Here is a tiny trained network, its code and every weight. The questions are about switching its units off for an input and a class, where a switched-off unit gives its printed mean instead of its output.

import numpy as np


def w(rows, s, z=0):
    codes = np.array(rows[::2]) - 128.0
    scale = np.full(codes.shape[1], s)
    scale[-1] = z or s
    return codes * scale


def f(y):
    return y / 2 * (1 + np.tanh(0.7978845608 * (y + 0.044715 * y**3)))


def log_softmax(a):
    a = a - a.max(-1, keepdims=True)
    return a - np.log(np.exp(a).sum(-1, keepdims=True))


def net(x, mask):
    res = np.array(x, float).reshape(1, 4) / 4 @ E
    y = f(res @ A[0][:, :-1].T + A[0][:, -1])
    res = res + np.where(mask, y, B[0][:, -1]) @ B[0][:, :-1]
    return log_softmax(res[-1] @ U[:, :-1].T + U[:, -1])


A, B = {}, {}
E = w([
[200,194,112,45,136,44,178,138,108,1,4],'x0',
[108,154,114,108,130,63,160,205,63,99,197],'x1',
[101,177,109,174,121,105,148,135,63,191,4],'x2',
[110,29,142,36,125,79,164,205,140,238,146],'x3',
],0.0071)
A[0] = w([
[135,99,128,10,129,88,144,160,133,154,79,155],'neuron 1',
[140,153,130,140,122,132,125,124,132,55,197,37],'neuron 2',
[131,142,125,64,124,99,140,145,118,29,176,222],'neuron 3',
[123,165,125,162,123,121,133,122,110,106,66,3],'neuron 4',
[124,174,124,195,128,143,116,113,116,132,52,74],'neuron 5',
[120,95,129,141,127,149,120,133,136,191,250,130],'neuron 6',
[117,189,118,173,124,85,139,168,75,102,202,84],'neuron 7',
[132,114,130,130,124,130,122,125,134,186,79,5],'neuron 8',
],0.023,0.0029)
B[0] = w([
[117,126,125,110,125,51,182,137,107,130,118,239],'neuron 1',
[43,161,114,69,145,172,106,158,110,77,159,180],'neuron 2',
[189,156,133,168,141,59,114,111,136,80,126,221],'neuron 3',
[131,166,125,181,135,130,101,125,124,122,169,181],'neuron 4',
[117,110,127,199,120,149,162,129,111,87,78,189],'neuron 5',
[118,95,135,168,119,136,114,123,134,189,251,255],'neuron 6',
[105,94,132,132,118,109,187,132,108,119,92,193],'neuron 7',
[82,143,125,92,135,143,154,145,99,116,87,157],'neuron 8',
],0.024,0.022)
U = w([
[96,97,137,140,134,132,122,151,118,150,201,165],'0',
[187,210,115,182,166,114,108,126,116,112,130,51],'1',
[101,110,127,187,116,113,202,146,78,154,100,254],'2',
[176,189,110,188,153,177,101,98,142,45,71,160],'3',
[205,140,137,122,144,58,164,117,147,118,94,102],'4',
[138,84,147,160,103,254,47,104,186,215,181,101],'5',
[106,149,107,45,144,133,158,166,101,171,50,13],'6',
],0.0091,0.0058)

Each question gives the input, the list of numbers given to net, and the class t.
The units are the neurons (one row each of A and B). Each row of codes is followed by its name. A weight is (code - 128) times the scale printed after its matrix; where a second scale follows, it is the last column's (A, B and U).
mask holds one flag per neuron, in row order. A switched-off neuron (its flag False) gives its mean, the last column of its row in B, instead of its output. The means were averaged over made-up inputs and are rounded, as every weight is.
A unit's drop is (log p(t) with every unit on - log p(t) with that unit switched off) / (log p(t) with every unit on - log p(t) with every unit switched off).
The circuit of an input: a set's keep is (log p(t) with only the set's units on - log p(t) with every unit switched off) / (log p(t) with every unit on - log p(t) with every unit switched off). Starting from all 8 units, units are removed one at a time, each time the one whose removal leaves the highest keep (on an exact tie, the one counted first), for as long as the keep stays at least 0.8.
units of the circuit, in order: the units of the circuit, biggest drop first
unit that matters most: the unit with the biggest drop
k most important neurons: the k neurons with the biggest drops, biggest first
drop when u is switched off: that unit's drop, to one decimal
input [-3,-5,1,-5], class 3: unit that matters most	neuron 6
input [1,-8,0,8], class 6: units of the circuit, in order	(neuron 6; neuron 8; neuron 5)
input [0,-6,6,7], class 6: 2 most important neurons	(neuron 6; neuron 8)
input [1,-4,-1,3], class 6: units of the circuit, in order	(neuron 6; neuron 3; neuron 5)
input [3,2,5,-4], class 3: 2 most important neurons	(neuron 1; neuron 6)
input [2,5,4,3], class 4: units of the circuit, in order	(neuron 6; neuron 5)
input [-5,-4,4,-7], class 3: units of the circuit, in order	(neuron 1; neuron 6)
input [0,-7,-6,3], class 5: units of the circuit, in order	(neuron 1; neuron 3; neuron 7)
input [1,8,-2,-1], class 4: 2 most important neurons	(neuron 3; neuron 7)
input [0,8,-5,-4], class 1: 4 most important neurons	(neuron 3; neuron 2; neuron 1; neuron 5)
input [-6,8,4,-1], class 0: 2 most important neurons	(neuron 6; neuron 7)
input [-1,4,-1,3], class 0: 2 most important neurons	(neuron 5; neuron 6)
input [-3,-1,-3,1], class 5: drop when neuron 1 is switched off	0.1
input [7,2,-1,-3], class 1: drop when neuron 6 is switched off	-0.2
input [-8,-5,-6,3], class 5: drop when neuron 3 is switched off	0.0
input [8,3,-5,0], class 4: unit that matters most	neuron 3
